Below is a small trained network, with its code and all its weights. Each question gives an input and a target symbol and asks what happens when units are switched off, that is, made to give their printed mean instead of their output.

import numpy as np


def w(rows, s, z=0):
    codes = np.array(rows[::2]) - 128.0
    scale = np.full(codes.shape[1], s)
    scale[-1] = z or s
    return codes * scale


def f(y):
    return y / 2 * (1 + np.tanh(0.7978845608 * (y + 0.044715 * y**3)))


def softmax(a):
    e = np.exp(a - a.max(-1, keepdims=True))
    return e / e.sum(-1, keepdims=True)


def log_softmax(a):
    a = a - a.max(-1, keepdims=True)
    return a - np.log(np.exp(a).sum(-1, keepdims=True))


def net(x, mask):
    ids = ['Δαβγζηλμπστψω'.index(c) for c in x.split()]
    T = len(ids)
    res = E[ids] + P[:T]
    r = res
    for j in range(3):
        rows = slice(4 * j, 4 * j + 4)
        q, k, v = (r @ M[0][rows].T for M in (Q, K, V))
        z = softmax(np.where(np.tri(T) > 0, q @ k.T / 4**0.5, -1e9)) @ v
        o = O[0][rows]
        res = res + np.where(mask[j], z, o[:, -1]) @ o[:, :-1]
    y = f(res @ A[0][:, :-1].T + A[0][:, -1])
    res = res + np.where(mask[3:19], y, B[0][:, -1]) @ B[0][:, :-1]
    return log_softmax(res[-1] @ U[:, :-1].T + U[:, -1])


Q, K, V, O, A, B = {}, {}, {}, {}, {}, {}
E = w([
[108,62,157,146,180,176,166,114,196,124],'Δ',
[47,148,155,78,23,148,83,151,129,193],'α',
[69,123,163,43,106,148,104,62,140,198],'β',
[152,49,135,211,89,142,155,214,159,90],'γ',
[28,131,190,65,77,171,121,90,185,91],'ζ',
[105,78,105,221,168,152,177,243,131,196],'η',
[148,48,116,151,168,56,156,185,138,117],'λ',
[42,146,223,163,181,124,184,167,143,97],'μ',
[93,93,122,62,79,70,104,166,167,99],'π',
[151,72,83,46,42,165,46,142,203,221],'σ',
[99,141,70,88,237,17,83,245,140,181],'τ',
[57,115,177,89,72,84,144,135,151,32],'ψ',
[149,48,97,144,137,148,135,157,128,242],'ω',
],0.012)
P = w([
[173,147,83,63,177,193,105,162,48,57],'0',
[178,132,194,62,113,99,202,192,219,154],'1',
[126,93,180,97,159,174,97,158,19,85],'2',
[138,106,194,156,174,79,89,110,181,159],'3',
[130,92,174,95,139,172,100,155,11,79],'4',
[163,185,92,170,95,69,175,107,214,139],'5',
[142,85,159,97,147,172,100,171,5,101],'6',
[66,64,146,129,146,53,102,108,188,165],'7',
[143,91,165,108,171,188,95,162,12,107],'8',
[107,168,54,154,60,39,207,84,206,158],'9',
[144,89,154,106,162,194,85,176,6,105],'10',
[37,58,135,183,135,29,96,84,185,178],'11',
[150,85,161,118,166,169,93,186,2,98],'12',
[71,180,87,180,113,17,160,55,181,194],'13',
],0.013)
Q[0] = w([
[98,87,181,108,159,139,94,139,98,117],'H0',
[90,63,176,82,147,121,134,191,156,152],'H0',
[171,127,135,64,126,215,164,152,53,80],'H0',
[75,222,95,143,160,76,171,92,192,149],'H0',
[126,188,50,221,92,101,157,92,150,120],'H1',
[124,132,112,106,129,129,123,158,142,109],'H1',
[137,45,200,71,170,192,98,213,76,110],'H1',
[39,8,157,190,138,66,38,105,181,137],'H1',
[123,112,116,128,117,147,129,137,146,203],'H2',
[90,142,178,117,76,69,149,90,141,128],'H2',
[134,130,123,127,181,109,156,110,163,164],'H2',
[154,133,148,167,54,156,137,82,142,141],'H2',
],0.012)
K[0] = w([
[199,210,65,80,103,132,236,178,102,118],'H0',
[184,181,73,163,53,197,184,68,91,69],'H0',
[180,222,103,84,229,192,27,228,70,69],'H0',
[80,44,164,192,66,74,110,141,104,165],'H0',
[46,45,176,146,126,70,66,109,190,161],'H1',
[119,164,131,179,130,209,108,100,84,146],'H1',
[253,255,96,47,124,212,189,146,77,84],'H1',
[112,192,64,154,61,39,243,92,238,181],'H1',
[120,144,58,110,105,134,135,80,155,228],'H2',
[53,132,153,116,99,86,133,104,165,122],'H2',
[122,138,113,170,209,59,136,128,174,148],'H2',
[130,155,170,120,103,180,128,138,198,159],'H2',
],0.0086)
V[0] = w([
[164,163,154,147,22,129,55,135,76,161],'H0',
[118,188,97,110,223,117,102,145,178,150],'H0',
[106,201,110,123,122,41,60,254,73,166],'H0',
[136,105,168,168,88,67,138,157,114,146],'H0',
[87,167,180,146,116,58,169,133,124,7],'H1',
[99,163,137,114,236,68,164,108,83,174],'H1',
[46,204,173,56,64,145,54,63,155,149],'H1',
[59,174,192,180,121,216,194,136,111,156],'H1',
[152,146,113,164,134,120,105,148,51,109],'H2',
[135,161,113,127,191,68,157,101,120,157],'H2',
[129,158,150,77,86,124,124,110,157,159],'H2',
[93,109,202,122,121,92,178,138,118,93],'H2',
],0.011)
O[0] = w([
[178,94,133,108,123,148,156,52,117,115,49],'H0',
[76,130,133,138,179,99,67,127,177,172,175],'H0',
[147,61,48,123,108,152,90,80,199,136,214],'H0',
[169,98,140,117,88,132,135,141,149,111,91],'H0',
[173,205,127,106,97,217,172,181,188,159,101],'H1',
[83,51,184,87,130,179,100,193,142,119,123],'H1',
[165,139,116,81,247,117,125,119,129,146,96],'H1',
[54,82,100,130,162,125,238,110,169,170,1],'H1',
[121,126,133,87,129,151,137,102,104,146,85],'H2',
[139,116,141,119,75,149,122,127,166,93,96],'H2',
[144,108,134,135,163,125,149,144,145,118,135],'H2',
[167,117,80,132,141,145,112,152,137,171,206],'H2',
],0.013,0.0063)
A[0] = w([
[107,83,140,126,129,161,123,199,255,109,12],'N0',
[88,154,117,125,30,129,182,188,193,159,105],'N1',
[125,92,76,200,94,90,105,87,230,163,137],'N2',
[119,131,131,146,189,56,180,93,180,160,61],'N3',
[126,172,191,115,85,59,242,131,197,190,33],'N4',
[142,199,89,203,104,125,160,179,228,168,254],'N5',
[74,129,80,36,177,102,108,147,198,142,209],'N6',
[200,199,99,112,148,162,94,113,154,156,132],'N7',
[158,124,109,76,159,86,251,127,219,205,71],'N8',
[87,64,118,58,130,230,146,215,89,134,119],'N9',
[145,113,46,115,123,87,118,191,98,107,92],'N10',
[115,117,199,99,154,170,57,157,51,119,103],'N11',
[106,127,113,182,95,134,117,75,43,92,33],'N12',
[155,193,124,88,140,247,107,156,108,90,152],'N13',
[111,98,73,132,181,138,117,115,185,136,85],'N14',
[140,119,92,74,193,168,153,96,41,139,37],'N15',
],0.008,0.007)
B[0] = w([
[121,142,97,140,103,138,98,79,87,181,222],'N0',
[197,103,133,188,170,123,121,95,106,124,221],'N1',
[125,201,115,99,151,125,185,116,142,94,223],'N2',
[133,137,187,90,83,132,152,138,107,134,170],'N3',
[90,94,75,90,151,163,105,120,119,4,162],'N4',
[99,103,153,41,112,130,140,115,111,148,252],'N5',
[154,100,157,166,143,158,156,132,121,144,225],'N6',
[98,128,80,136,121,62,143,146,127,119,201],'N7',
[119,176,111,215,113,154,65,165,127,108,195],'N8',
[113,167,161,95,159,105,114,100,204,76,185],'N9',
[106,135,166,133,129,171,138,90,139,139,173],'N10',
[174,124,92,118,133,179,199,157,127,73,208],'N11',
[124,151,174,81,146,108,101,143,170,157,179],'N12',
[163,84,102,145,127,96,106,117,133,180,186],'N13',
[92,122,126,108,133,147,145,106,106,171,169],'N14',
[125,139,135,151,56,108,154,86,182,102,177],'N15',
],0.011,0.017)
U = w([
[73,3,150,55,113,105,103,154,59,136,199],'Δ',
[166,210,123,208,115,122,173,128,181,121,80],'α',
[145,50,185,159,178,114,107,147,165,191,198],'β',
[186,85,151,62,126,157,207,127,121,78,79],'γ',
[93,200,130,90,113,136,136,187,90,104,163],'ζ',
[97,38,101,165,95,104,169,72,106,152,119],'η',
[142,163,175,123,43,149,118,106,43,182,134],'λ',
[105,161,106,114,133,173,99,99,117,111,12],'μ',
[141,112,132,16,92,91,163,167,191,170,197],'π',
[162,163,154,117,166,88,87,92,104,101,4],'σ',
[189,97,173,143,82,138,101,180,217,76,120],'τ',
[150,77,38,181,144,105,94,157,66,125,165],'ψ',
[44,96,131,190,80,46,99,148,227,106,170],'ω',
],0.0052,0.0033)

Each question gives the input, a string of symbols that net reads in full, and the target symbol t.
The units are the heads (4 rows each of Q, K, V and O) and the neurons (one row each of A and B). Each row of codes is followed by its name. A weight is (code - 128) times the scale printed after its matrix; where a second scale follows, it is the last column's (O, A, B and U).
mask holds one flag per unit, heads first, then neurons. A switched-off unit (its flag False) gives its mean, the last column of its rows in O or B, instead of its output. The means were averaged over made-up inputs and are rounded, as every weight is.
A unit's drop is (log p(t) with every unit on - log p(t) with that unit switched off) / (log p(t) with every unit on - log p(t) with every unit switched off).
The circuit of an input: a set's keep is (log p(t) with only the set's units on - log p(t) with every unit switched off) / (log p(t) with every unit on - log p(t) with every unit switched off). Starting from the 12 units with the biggest drops (on a tie, the unit counted first), units are removed one at a time, each time the one whose removal leaves the highest keep (on an exact tie, the one counted first), for as long as the keep stays at least 0.8.
circuit, biggest first: the units of the circuit, biggest drop first
most important unit: the unit with the biggest drop
k most important neurons: the k neurons with the biggest drops, biggest first
heads that matter: for each layer, one digit per head in row order, 1 if its drop is at least 0.15 and else 0, layers parted by /
input ω ψ α Δ α λ, target Δ: most important unit -> H0
input γ η π β, target η: circuit, biggest first -> [H1, N1]
input η τ β π ω ψ ψ η π, target ω: circuit, biggest first -> [H1, N5]
input σ ω λ ζ β ω, target ζ: heads that matter -> 010
input α ω η, target η: circuit, biggest first -> [H1, H0, N15]
input π α μ Δ, target α: heads that matter -> 110
input η ψ ζ Δ π ψ σ, target ω: circuit, biggest first -> [H1, N9]
input α τ ω λ ζ ζ π ω τ α α π β, target η: heads that matter -> 110
input λ λ ζ ψ π λ λ τ σ π, target τ: heads that matter -> 010
input ω μ π α τ σ γ α ω, target Δ: circuit, biggest first -> [H1, N12]
input η λ λ ω π σ α λ λ π π λ, target π: circuit, biggest first -> [H1, N5, N1]
input η μ π π β τ π π α λ λ Δ, target λ: heads that matter -> 010
input π β γ λ, target β: circuit, biggest first -> [H1, N6]
input σ π μ σ ω Δ, target σ: circuit, biggest first -> [H1]
input σ γ ψ λ ψ ψ α σ τ ζ η, target σ: circuit, biggest first -> [H1, N12]
input β ψ α β π η μ λ μ π α ψ, target π: circuit, biggest first -> [H1, N8, N1]
input ω τ π σ λ η σ π, target η: circuit, biggest first -> [H1, N1, N8]
input τ ω τ ψ β ψ ζ ψ τ π λ Δ π ω, target Δ: heads that matter -> 100
input π γ ω α α α β Δ α, target ψ: heads that matter -> 010
input π π λ σ γ σ β α τ β λ ω ω, target ψ: heads that matter -> 010
input Δ π η α β η π π σ ψ σ, target ζ: most important unit -> H0
input α ω β Δ λ ζ π η ψ η, target η: 3 most important neurons -> [N1, N0, N5]
input ζ Δ π β ω, target α: heads that matter -> 110
input ζ η π, target α: 2 most important neurons -> [N15, N5]
input γ α τ τ π Δ ω Δ Δ λ τ λ, target λ: 2 most important neurons -> [N0, N5]
input ψ π λ ψ ω ψ σ μ ζ ω τ ψ γ η, target ψ: 2 most important neurons -> [N8, N1]
